Here is a tiny trained network, its code and every weight. The questions are about switching its units off for an input and a class, where a switched-off unit gives its printed mean instead of its output.

import numpy as np


def w(rows, s, z=0):
    codes = np.array(rows[::2]) - 128.0
    scale = np.full(codes.shape[1], s)
    scale[-1] = z or s
    return codes * scale


def norm(h):
    return h / np.sqrt((h * h).mean(-1, keepdims=True) + 1e-5)


def f(y):
    return y / 2 * (1 + np.tanh(0.7978845608 * (y + 0.044715 * y**3)))


def log_softmax(a):
    a = a - a.max(-1, keepdims=True)
    return a - np.log(np.exp(a).sum(-1, keepdims=True))


def net(x, mask):
    res = np.array(x, float).reshape(1, 8) / 4 @ E
    u = 0
    for l in range(3):
        y = f(norm(res) @ A[l][:, :-1].T + A[l][:, -1])
        res = res + np.where(mask[u : u + 15], y, B[l][:, -1]) @ B[l][:, :-1]
        u += 15
    return log_softmax(norm(res)[-1] @ U[:, :-1].T + U[:, -1])


A, B = {}, {}
E = w([
[87,107,85,218,92,129],'x0',
[156,91,123,91,168,102],'x1',
[222,22,74,148,156,89],'x2',
[237,178,23,135,156,210],'x3',
[92,161,198,218,174,72],'x4',
[50,47,128,156,137,207],'x5',
[153,101,157,210,254,226],'x6',
[177,88,223,171,61,137],'x7',
],0.0043)
A[0] = w([
[104,123,86,200,194,149,128],'L0N0',
[111,126,117,172,165,45,45],'L0N1',
[123,107,132,128,162,77,91],'L0N2',
[144,79,84,188,155,128,62],'L0N3',
[43,122,189,161,164,121,74],'L0N4',
[103,220,72,176,133,147,99],'L0N5',
[146,111,131,186,81,73,132],'L0N6',
[116,180,170,152,144,88,10],'L0N7',
[157,101,39,141,176,200,72],'L0N8',
[123,74,163,76,145,82,55],'L0N9',
[131,241,165,148,120,110,53],'L0N10',
[24,114,208,171,107,201,66],'L0N11',
[171,125,80,255,37,77,118],'L0N12',
[121,103,105,164,185,154,112],'L0N13',
[173,103,182,86,111,90,34],'L0N14',
],0.0093,0.0014)
B[0] = w([
[167,45,129,83,142,123,197],'L0N0',
[112,75,168,145,126,114,155],'L0N1',
[137,93,137,139,129,90,139],'L0N2',
[83,71,123,87,174,190,175],'L0N3',
[110,149,127,207,129,83,206],'L0N4',
[141,188,103,49,143,173,192],'L0N5',
[129,134,134,117,89,150,165],'L0N6',
[159,171,134,163,181,160,151],'L0N7',
[205,172,73,215,119,143,233],'L0N8',
[206,127,144,119,144,101,154],'L0N9',
[165,130,134,122,158,246,190],'L0N10',
[99,157,167,177,51,63,253],'L0N11',
[103,96,185,24,125,229,211],'L0N12',
[153,61,126,130,142,126,173],'L0N13',
[171,143,124,101,89,67,150],'L0N14',
],0.013,0.0049)
A[1] = w([
[85,103,120,160,181,83,127],'L1N0',
[140,39,75,160,30,82,7],'L1N1',
[161,60,213,109,127,98,88],'L1N2',
[211,169,235,80,122,132,124],'L1N3',
[182,130,103,131,108,40,3],'L1N4',
[98,215,1,116,115,142,23],'L1N5',
[52,143,132,156,123,101,78],'L1N6',
[11,114,193,239,93,108,56],'L1N7',
[85,79,100,139,175,181,25],'L1N8',
[133,127,70,114,147,153,85],'L1N9',
[188,85,120,180,131,179,93],'L1N10',
[145,92,130,116,162,13,105],'L1N11',
[136,99,195,108,39,173,31],'L1N12',
[82,222,177,145,178,62,115],'L1N13',
[182,90,146,106,99,176,184],'L1N14',
],0.0094,0.0012)
B[1] = w([
[192,148,189,113,168,130,139],'L1N0',
[102,219,136,171,185,210,180],'L1N1',
[64,149,71,62,97,92,186],'L1N2',
[29,173,57,216,135,108,212],'L1N3',
[118,94,116,59,189,152,156],'L1N4',
[194,161,114,6,63,122,191],'L1N5',
[128,77,156,102,103,123,153],'L1N6',
[193,66,202,108,51,99,253],'L1N7',
[99,50,116,116,132,125,150],'L1N8',
[143,130,115,124,71,132,159],'L1N9',
[129,126,148,227,107,125,199],'L1N10',
[108,156,159,82,222,82,168],'L1N11',
[39,180,152,110,159,110,193],'L1N12',
[116,96,169,201,111,203,182],'L1N13',
[38,107,118,169,108,103,206],'L1N14',
],0.013,0.006)
A[2] = w([
[107,38,45,67,108,158,82],'L2N0',
[105,190,67,123,50,179,84],'L2N1',
[162,209,123,158,116,96,129],'L2N2',
[164,231,188,169,125,138,103],'L2N3',
[203,98,112,7,160,34,79],'L2N4',
[132,159,137,146,95,156,83],'L2N5',
[164,88,206,95,13,111,19],'L2N6',
[114,4,215,173,66,93,88],'L2N7',
[177,118,127,255,154,196,73],'L2N8',
[57,157,194,122,16,113,98],'L2N9',
[163,137,85,96,236,191,132],'L2N10',
[160,139,78,69,152,16,6],'L2N11',
[221,87,62,119,60,147,112],'L2N12',
[193,54,90,204,117,59,56],'L2N13',
[102,117,68,64,191,98,37],'L2N14',
],0.0086,0.0021)
B[2] = w([
[116,51,66,146,98,132,164],'L2N0',
[150,178,180,89,187,82,206],'L2N1',
[89,84,102,90,87,117,156],'L2N2',
[37,68,98,122,91,168,175],'L2N3',
[231,138,139,199,181,154,158],'L2N4',
[102,110,112,126,154,127,147],'L2N5',
[159,89,173,160,112,31,201],'L2N6',
[216,79,130,40,113,115,255],'L2N7',
[86,150,127,247,118,149,209],'L2N8',
[78,191,145,153,137,72,243],'L2N9',
[145,105,232,136,79,158,170],'L2N10',
[150,79,66,148,181,117,143],'L2N11',
[114,153,73,161,75,69,187],'L2N12',
[103,209,161,154,146,225,169],'L2N13',
[135,90,122,165,178,102,151],'L2N14',
],0.014,0.0064)
U = w([
[15,210,150,74,125,93,190],'0',
[214,102,144,115,229,121,128],'1',
[101,10,109,96,109,188,72],'2',
[137,188,149,26,126,238,30],'3',
[246,204,45,60,53,133,116],'4',
[125,122,81,105,207,53,2],'5',
[122,125,100,236,88,216,208],'6',
[148,85,244,117,41,48,167],'7',
],0.011,0.0049)

Each question gives the input, the list of numbers given to net, and the class t.
The units are the neurons (one row each of A and B). Each row of codes is followed by its name. A weight is (code - 128) times the scale printed after its matrix; where a second scale follows, it is the last column's (A, B and U).
mask holds one flag per neuron, layer by layer. A switched-off neuron (its flag False) gives its mean, the last column of its row in B, instead of its output. The means were averaged over made-up inputs and are rounded, as every weight is.
A unit's drop is (log p(t) with every unit on - log p(t) with that unit switched off) / (log p(t) with every unit on - log p(t) with every unit switched off).
unit that matters most: the unit with the biggest drop
k most important neurons: the k neurons with the biggest drops, biggest first
top k neurons in layer l: the k neurons of layer l with the biggest drops, biggest first
drop when u is switched off: that unit's drop, to one decimal
input [1,3,-5,-5,2,7,5,-6], class 7: most important neuron -> (L0N11)
input [-6,2,-3,-5,-7,-8,-4,2], class 1: 2 most important neurons -> (L0N12, L0N14)
input [-5,-1,-1,-4,6,-6,6,3], class 6: top 2 neurons in layer 0 -> (L0N7, L0N10)
input [-1,-6,-3,-1,-3,-5,8,5], class 6: top 3 neurons in layer 1 -> (L1N3, L1N5, L1N2)
input [-3,6,-5,5,0,-8,-8,-2], class 4: top 3 neurons in layer 1 -> (L1N5, L1N12, L1N1)
input [-1,0,-6,-2,6,-3,-3,5], class 6: 3 most important neurons -> (L0N10, L0N7, L1N3)
input [3,-8,-8,0,-6,-2,-5,-6], class 4: 2 most important neurons -> (L1N5, L0N12)
input [8,4,-3,2,7,5,7,-2], class 1: 3 most important neurons -> (L0N0, L0N13, L2N7)
input [-8,-5,-1,-3,4,3,-7,5], class 0: 4 most important neurons -> (L0N14, L1N3, L0N9, L2N9)
input [5,5,-1,-7,3,-8,8,-1], class 1: top 3 neurons in layer 1 -> (L1N11, L1N0, L1N14)
input [7,7,4,-8,-7,-8,5,2], class 5: 2 most important neurons -> (L0N9, L0N11)
input [0,4,-3,1,4,-7,-2,-6], class 3: 2 most important neurons -> (L0N5, L0N11)
input [-3,8,-2,2,0,7,4,5], class 6: top 3 neurons in layer 1 -> (L1N1, L1N10, L1N5)
input [-7,7,0,4,6,-3,-2,6], class 0: unit that matters most -> L1N3
input [5,-5,8,1,-2,8,-6,-7], class 2: 2 most important neurons -> (L0N12, L0N3)
input [5,8,-3,-3,-1,-8,-5,-6], class 1: 2 most important neurons -> (L0N12, L0N11)
input [-4,-3,2,0,-6,-5,5,-1], class 4: 3 most important neurons -> (L1N5, L0N0, L0N1)
input [-3,-6,-4,7,1,3,3,-2], class 4: 2 most important neurons -> (L0N5, L1N5)
input [6,8,4,-8,-4,7,-3,6], class 0: top 3 neurons in layer 1 -> (L1N1, L1N12, L1N2)
input [2,7,-2,4,-6,3,-1,-5], class 4: most important neuron -> (L1N5)
input [-1,-1,1,1,-5,-8,7,-1], class 6: top 2 neurons in layer 2 -> (L2N8, L2N7)
input [2,0,8,-6,-4,5,6,-1], class 6: top 2 neurons in layer 2 -> (L2N8, L2N13)
input [6,1,0,4,5,1,4,1], class 2: drop when L0N3 is switched off -> 0.2
input [-6,-5,3,-6,-6,-3,-5,8], class 5: drop when L1N4 is switched off -> 0.2
input [1,2,8,1,7,-3,-6,-1], class 0: drop when L0N12 is switched off -> 0.1
